[27, 2, 15, 8, 20, -3, 8, 7, -7, -23, -31, -4, -5, 0, 22, -11, 5, -6, 13, -4, 5, -5, -11, -8, -28, 3, 26, -23, 3, 7, 26, 3, 2, -2, 19, 17, 17, 31, 15, -17, -1]  j693:C
[11, 23, 4, 7, -5, 2, 2, 2, 25, -8, -23, -6, -25, 1, 33, 4, 5, -2, 23, 21, -2, 7, -23, -1, -8, -12, 7, -4, 1, 13, 1, 8, -3, 3, 14, -14, 5, 23, -21, 0, 6]  j963:S
[9, 27, 4, 5, -3, 3, 0, 0, 21, 1, -28, -17, -35, 6, 13, 10, -4, -6, 15, 9, 6, 15, -4, -1, -13, 4, 14, 15, -3, -6, -2, 10, 1, 3, -7, -6, 7, 26, -23, 16, 13]  j963:S
[10, 28, 16, 1, 6, -3, 4, 0, 31, -19, -30, -10, -32, 7, 22, 15, -12, -9, 13, 9, 16, 14, -24, 5, -12, 0, -1, 14, -3, 1, -9, 13, -5, 2, -4, -1, 8, 35, -24, 10, 1]  j963:B
[10, 24, 15, 3, 3, -2, 4, 8, 30, -22, -28, -15, -36, -1, 27, 5, 0, -6, 14, 4, 5, 9, -31, -4, -13, -1, -29, -3, -3, 14, -3, 9, 1, 3, 9, -8, 7, 23, -24, 6, 4]  j963:S
[14, 14, 5, 10, -8, -1, 6, -1, 10, -7, -13, -4, -18, -1, 39, 9, -4, -13, -1, 8, 10, 37, -11, -10, -34, -4, 39, 4, -17, 2, 16, 7, 3, -3, -26, -5, 9, 58, -16, 7, 20]  j693:F
[23, 22, 32, 2, 3, -4, 7, -5, 2, -8, -59, -23, -63, -4, 35, -3, 6, -19, 18, -40, 5, -16, -23, -17, -24, 10, -79, -22, -3, 7, 16, 9, 8, 10, 14, -3, 20, 68, -13, 2, 5]  j963:B
[20, 14, 27, 3, 5, -3, 6, 0, -14, -6, -50, -19, -45, -10, 18, -7, 9, -11, 8, -19, -2, -6, -8, -13, -13, 11, -73, -26, 8, 9, 6, 2, 13, 2, 14, -3, 2, 45, -14, 0, -5]  j963:B
[23, 24, 18, 3, 3, -1, 0, -4, 8, -18, -49, -14, -42, -10, 26, -2, 12, 2, 7, -1, 2, -5, -14, -3, -7, 10, -52, -8, -1, 9, -4, 4, 5, 1, 18, 1, 7, 30, -12, -9, -2]  j963:M
[25, 27, 10, -3, -6, -10, 4, 2, 27, -12, -26, -27, -31, 9, 31, 14, -2, -4, 5, -2, 12, 45, -28, 2, -37, -11, 40, 4, 2, 12, 9, 7, -11, 4, -9, -10, 12, 39, -39, 15, 26]  j693:N
[8, 2, -1, 6, 5, -3, 3, 5, 7, -11, -5, -3, 6, 5, 8, 8, 3, -2, 10, 17, 8, 13, -7, 10, -17, -10, 55, 10, 0, 3, 12, -1, -10, -1, 1, -1, 7, 11, -3, -4, 7]  j693:C
[11, 27, 15, 0, -8, 4, 1, 0, 27, -3, -36, -23, -53, -1, 29, 12, -2, -8, 12, -2, 0, 35, -28, 1, -19, 1, -22, 6, 4, 7, -3, 13, -3, 6, -5, -11, 11, 40, -32, 10, 12]  j963:M
[16, 26, 22, 12, -10, -7, 4, 0, 13, -12, -37, -21, -64, 7, 43, 13, 0, -16, 20, -8, 11, 43, -28, -6, -40, -2, 1, 8, -7, 2, 8, 6, -7, 8, -8, -6, 15, 57, -26, 6, 24]  j693:F
[19, 26, 4, 9, -7, -4, 8, 1, 8, -11, -39, -13, -42, 5, 13, 9, 4, -6, 12, 1, 5, 28, -25, -4, -39, -9, 40, -1, -2, 13, 13, 7, 1, -2, 1, -5, 8, 12, -17, 4, 28]  j693:N
[15, 22, 7, 8, -6, -5, 8, 0, 3, 1, -21, -16, -22, 2, -6, 3, 3, -8, 15, 3, 5, 23, -18, -6, -32, -7, 32, 1, -1, 8, 7, 4, -2, 2, -5, -23, 14, 30, -14, 4, 16]  j693:F
[17, 22, 11, 4, -2, -2, 4, -2, 26, -2, -33, -6, -30, -3, 15, 7, 0, -5, 14, 13, 7, -2, -22, 6, -5, 2, -13, -1, -1, 9, -2, 9, -1, -1, 14, -6, 5, 8, -13, 6, -3]  j963:M
[25, 11, 15, 9, 9, -3, 4, -20, 7, -18, -34, -20, -33, 4, 25, -3, 2, -8, 20, -12, 6, 34, -19, 3, -29, -6, 12, -6, 0, 10, 21, 13, -4, -1, 1, -5, 16, 34, -10, -3, 18]  j693:C
[14, 19, -3, 1, 0, -2, 2, 1, 21, -2, -12, -1, -12, 2, 10, 3, -2, -2, 4, 22, -3, -4, -10, 4, 1, -2, -8, 18, 0, 0, -71, 5, -6, 7, 6, -5, 0, 10, -9, -1, 1]  j963:S
[14, 15, 2, 4, 5, -2, 10, 2, 24, -9, -7, 1, -4, 3, 5, 6, -2, -8, 12, 7, 10, 1, -11, -8, -12, -4, 14, -8, -4, 0, 8, 17, 5, -1, 8, -6, 10, 15, -2, 2, -2]  j693:C
[16, 12, 4, 6, 21, 0, 7, -3, 13, -10, -13, -12, -11, 4, 14, 9, 1, -11, 17, 3, 10, 32, -16, 3, -28, -5, 22, -5, -4, 3, 16, 9, -9, 2, -7, 2, 13, 33, -8, -8, 15]  j693:C
[22, 10, 14, 6, 6, -3, 5, 3, 0, -10, -20, -2, -20, 1, 22, -5, 6, -12, 8, -7, 0, 2, -10, -7, -24, 7, -17, -13, -2, 6, 14, 7, 19, 2, 7, -4, 25, 31, 2, -13, 3]  j693:C
[18, 30, 10, 5, 5, -6, 8, -4, 24, -4, -24, -9, -34, -9, 20, 9, -5, -10, 11, 11, 11, 5, -25, 0, -7, 8, -7, 9, -1, 5, -5, 0, 0, 3, 5, -1, 6, 21, -28, 3, 0]  j963:M
[8, 17, 13, 6, -5, 4, 5, -2, 27, 3, -31, -5, -22, 5, 38, -1, -2, -9, 9, 13, -3, -1, -19, -10, -11, 3, -17, -6, 4, 5, 10, 13, -4, 1, 17, -11, 6, 48, -24, -10, 1]  j963:S
[13, 30, 20, 4, 1, 0, 7, 5, 2, 2, -43, -22, -49, -2, 18, -2, 1, -15, 9, -10, 14, 4, -10, -9, -29, -2, -25, -5, 5, 3, -4, 9, 6, 1, 0, -2, 4, 35, -9, 11, 4]  j963:B
[10, 34, 10, 8, 10, 3, 8, -3, 15, -4, -42, -18, -26, 2, 14, -8, 4, -12, 10, 6, 6, 0, -23, 1, -10, 6, -23, 6, -6, -3, -6, 5, 2, -7, 14, -4, 13, 17, -16, 12, -2]  j963:M
[14, 8, 20, 17, 0, -2, 0, 2, 11, -2, -37, -9, -63, 1, 29, 0, -1, -13, 12, -19, 2, 32, -29, -5, -21, 5, -57, -11, -4, 5, 4, 14, -4, 17, -4, -9, 13, 51, -27, 1, 12]  j963:S
[8, 18, 2, 22, -18, 0, 2, 1, 10, -10, -20, -13, -35, 6, 23, 14, 4, -9, 11, 1, -3, 36, -27, -6, -10, -1, 20, -3, 8, -2, 10, 10, -4, 4, -1, -8, 7, 30, -21, 5, 20]  j693:F
[0, 9, 2, -3, -7, 7, 3, 2, 11, 7, 21, -2, -12, -2, 12, 4, -4, -2, 3, 7, 1, 5, -1, 0, 1, 1, -12, 13, -2, 3, -7, 4, 5, 1, 1, -5, -5, 15, -15, 15, 2]  j963:B

[5, 2, -17, 9, 7, -13, 2, -7, -1, 45, 8, -16, 5, -4, -6, 10, -21, -10, 5, 12, -1, 14, -22, -15, -5, -13, -5, -7, -4, -13, 2, 18, 2, 8, -15, -17, -12, -4, 11, -12, -4]  G:L
[11, -10, -7, -8, 4, 2, -8, -6, 10, 61, -2, -15, -2, -13, -5, 21, -38, -28, -31, -16, -2, 45, -2, -10, -1, 0, -2, 16, -13, -2, 8, 5, 3, 20, -2, -6, -14, -15, 1, -24, 0]  Z:K
[0, -10, -19, -11, -3, -6, -11, -4, 0, 63, 3, -6, -9, -16, -4, 4, -27, -29, -11, 2, -1, 31, -12, -21, -5, -3, -8, 5, -9, 7, 6, 3, 4, 30, -14, -9, -9, -26, 4, -5, 5]  Z:K
[5, -8, -9, -10, 1, -19, 0, -15, 5, 90, 8, 2, -4, -14, -3, 33, -49, -7, -12, 1, 3, 41, 22, -25, -7, -1, -34, 8, -4, -8, -1, -15, 3, 27, -19, 12, 1, -23, -1, -22, -4]  Z:H
[-12, -5, -39, -4, -1, -13, -5, -3, -6, 49, 9, 3, 2, -16, -3, 15, 10, -18, -2, -4, 6, 21, -15, -14, -19, 4, -6, -12, -10, -9, 8, 10, 3, 15, 0, -14, -36, 12, -3, -11, 1]  G:D
[26, -4, -17, -11, 2, -4, 1, -8, -1, 62, 9, 1, 0, -10, -6, 38, -71, -30, 1, -5, -4, 67, -23, -34, 1, -3, -8, 7, -7, -12, 6, 8, 1, 6, -16, 5, -10, 6, -2, -14, 12]  W:V
[8, -5, 8, -1, 1, -3, -5, -11, 7, 58, -4, -19, -6, -14, -17, 23, -40, -21, -15, -8, -1, 34, -12, -15, -4, -4, -12, 9, -9, -6, 12, -3, 9, 18, -6, -9, -10, -21, 3, -21, 8]  Z:K
[1, -7, -32, -3, 6, -7, 0, -7, -7, 65, 3, -8, 6, -20, -16, -7, -16, -45, -15, -4, -7, 34, -19, -20, -7, 4, 0, 25, -3, -5, 5, 3, 6, 23, -16, -8, -11, -12, 25, 34, 0]  T:X
[0, -19, -18, -3, -4, -19, 2, -1, -1, 53, 3, 1, 0, -8, -12, 12, -9, -17, -4, 6, -5, 21, -11, -7, -7, -8, -4, 0, -4, 1, 2, 10, 9, 7, -7, -13, -16, -15, 11, -20, 6]  G:A
[1, -4, -18, 0, 5, -9, 5, -1, -13, 46, 12, -17, -6, -14, -24, 12, -9, 7, 18, 2, -6, 33, -23, 4, 7, 2, 13, -12, -2, 4, 11, 1, 5, 6, -7, -18, -7, -1, 7, -4, 0]  G:A
[4, -5, -6, -5, -12, -17, -1, -15, 14, 56, -2, -10, 2, -12, -11, 9, -43, -51, -16, -1, -14, 22, -4, -22, 20, 3, -1, 16, 6, -16, -5, -5, -5, 25, -21, -9, -13, -33, 9, -10, -7]  Z:H
[25, -11, -8, -2, -5, -7, -6, -9, 9, 49, 4, -12, -18, -14, -3, 22, -31, -18, -21, -6, 6, 21, -8, -17, 14, 14, 4, -3, -5, 1, 23, 0, 4, 18, -12, -17, -3, -18, 8, -27, 8]  Z:K
[-1, 3, -22, -11, -5, -20, 12, -5, 1, 53, -2, -8, 7, -4, 3, 14, -49, -32, -13, -12, -14, 69, -18, -2, 6, 9, -12, -16, -9, -6, 9, 12, 3, 18, -16, 12, -7, -4, 1, -12, -3]  T:J

[-6, -2, -5, -8, -14, -13, -1, -1, 14, 4, 2, 2, -4, 3, 7, 9, -5, 1, 3, 2, 10, -2, 3, -2, -2, -3, 12, -6, 16, 0, -8, -12, -2, -5, 8, 4, -5, -7, -12, 6, -6]  j191:<85>
[1, 9, -5, -6, 4, -4, 1, 1, -6, 8, 7, 2, -7, -15, -3, 3, 9, 9, 4, -5, 3, -1, 0, -8, 0, 6, 12, 1, 21, -2, -2, -13, 5, -7, 5, -5, -2, -3, -4, -3, 5]  J531:<86>
[-4, -5, -1, -7, -2, -3, -15, 4, -6, 7, 3, -12, -5, -12, -1, -1, 15, 7, 2, -1, 13, 1, -10, -2, 2, 9, 12, -2, 22, 4, 4, -8, 7, -15, 7, -8, -1, -3, -2, -5, -2]  J531:<94>
[5, 2, -9, -4, -6, 3, 3, 5, -2, 11, 2, 7, -3, -10, -3, 2, 8, 11, 5, 1, 9, -3, -8, -1, 0, 2, 1, -3, 12, -3, 1, -8, 5, -1, 12, 8, -1, -2, -3, 4, 4]  J531:<91>
[2, -1, -1, -4, -6, 1, -6, 1, 3, 11, 1, -5, -11, -10, 0, 6, 13, 20, 2, -8, 10, 1, -11, -3, 4, 9, 9, -5, 20, 6, 5, -10, 12, 9, 18, 9, -2, 0, -4, -6, 11]  J531:<94>
[-2, 3, -14, 1, -2, 1, 0, 6, -9, 11, -1, 3, -2, 10, -3, 1, 10, 6, 1, -3, 6, 8, 12, -7, -3, 4, -2, 1, 20, 5, -9, -3, 9, -1, 11, 5, 2, 3, -5, -7, -1]  J531:<86>
[14, -3, 10, 2, -4, -14, -1, -6, 6, 10, 0, 10, -6, -12, -9, -4, 22, -5, 11, 4, 12, -9, -11, -2, -6, -1, 7, 12, 5, 16, -12, -10, 7, -4, 15, 4, -9, 3, -11, -4, -4]  J531:<86>
[0, 8, -2, -7, -10, 4, -1, 3, -7, 7, 7, 1, -15, -7, -5, 3, 15, 11, 2, -4, 13, -4, -10, -11, -1, 6, -2, -3, 13, 4, 3, -8, 12, -11, 13, 1, -2, 0, 1, -3, 6]  J531:<94>
[-3, 8, -4, -7, 2, -3, -5, 0, 3, -1, 4, 2, -5, -6, -4, 4, -10, 5, 5, 1, 4, 2, 2, -16, 0, 2, 0, -7, 21, -12, 6, -13, 1, -7, -5, 9, -1, -3, 5, 3, 7]  j191:<84>
[-4, 3, -3, -9, 1, -7, 6, -5, 8, -1, -5, 8, 4, -9, 0, 5, -7, -1, 7, 3, -2, 2, -2, 3, -10, -12, 3, 5, 14, -5, -15, -7, -7, -5, -5, 0, -5, -8, -6, 7, -12]  j191:<84>
[-10, -6, 6, -9, -2, -16, -17, 15, -3, 4, 5, 4, 1, -8, 9, 11, 1, 11, 10, -5, 5, -4, 1, -8, 1, -1, -1, 1, 37, -11, -10, -20, -9, -7, 8, -1, 4, -12, 5, -1, -14]  j191:<87>
[-11, -6, -8, -6, 21, -12, -17, 14, -5, 5, 0, 2, -4, -12, 24, 15, 7, 11, 13, -7, 0, -1, 7, -7, 1, -5, 12, 8, 39, -6, -15, -8, -14, -7, 14, 7, 30, -14, 1, 3, -9]  j191:<87>
[-1, 4, 0, -16, -3, -2, -2, 7, 0, 5, -1, -1, -7, -2, -2, -2, 7, 17, 1, -5, 12, -5, 0, -1, 6, 8, 3, -7, 29, 3, 7, -16, 19, -11, 12, -8, -6, -4, -1, -13, 11]  J531:<94>
[7, 8, 1, 5, -1, -8, 2, -11, -2, 12, -3, -3, -16, -8, -8, -1, 7, 2, 10, 7, 13, -5, -5, -6, -1, 2, 5, 8, 7, 9, 3, -17, 9, 7, 9, -9, -6, 1, -14, -6, 3]  J531:<86>
[1, 8, 0, 0, 8, -4, -1, 18, -10, 9, 1, -1, -13, -12, -6, 8, 8, 19, 12, -2, -1, -2, -6, -8, 2, 10, 2, -2, 32, -1, -2, -9, 9, 2, 11, 4, -6, 2, 12, 1, 4]  J531:<91>
[6, 3, -1, 4, 12, -2, 14, 5, -5, 8, -1, -2, -6, -14, -11, -4, 16, 4, 0, -3, 4, 8, -6, 0, -2, 13, 7, 7, 4, 3, -5, -2, 10, 4, 11, -3, -3, 9, -2, -6, 2]  J531:<86>
[0, -1, -4, -2, -7, 2, -3, 0, -3, 8, -5, 2, -7, -11, -9, 2, 20, 14, 8, -8, 11, 6, -1, -5, 15, 7, 1, 4, 24, 6, -2, -7, 1, -18, 13, -2, 4, -2, -8, -3, 0]  J531:<94>
[0, 4, 1, 5, -1, -4, -6, 7, -1, 9, 1, 4, -4, -15, -4, 5, 18, 10, 7, -1, 1, -2, -7, -8, 13, 7, 4, -2, 20, -2, 3, -7, -1, -3, 13, -1, -1, 6, 0, 0, 2]  J531:<86>
[-5, -2, -1, -10, -4, -12, -10, 7, -9, 3, -1, 4, -3, -1, 7, 14, 3, 6, 13, 10, 3, 3, 5, -2, -3, 0, 6, 0, 23, -9, -11, -3, -3, -6, 7, -7, -2, -16, 2, 12, -7]  j191:<87>
[2, 0, 2, -4, 10, 6, -18, 13, -7, 15, 4, 0, -4, -13, -2, -4, 23, 8, 29, -6, 9, -7, -12, -9, 4, 9, 8, -8, 29, 3, 9, -8, 13, -16, 8, -3, 1, 20, 6, -1, 7]  J531:<94>
[10, 8, -2, 2, 9, -13, 3, -8, -4, 7, -5, 7, 1, -16, -8, -1, 7, 2, 13, -2, 5, -2, -3, -12, 4, 4, 14, 14, 11, 4, -4, -12, 7, -3, -2, -3, -11, -7, -6, -5, 1]  J531:<86>
[-4, 1, -8, 0, -9, -6, -5, 5, -1, 8, -5, 2, -9, 5, 5, 10, -6, -2, 16, 3, 11, -44, 4, -3, 1, -6, -5, -5, 23, -10, -10, -11, -10, -11, 4, -2, -3, -13, -3, 2, -10]  j191:<85>
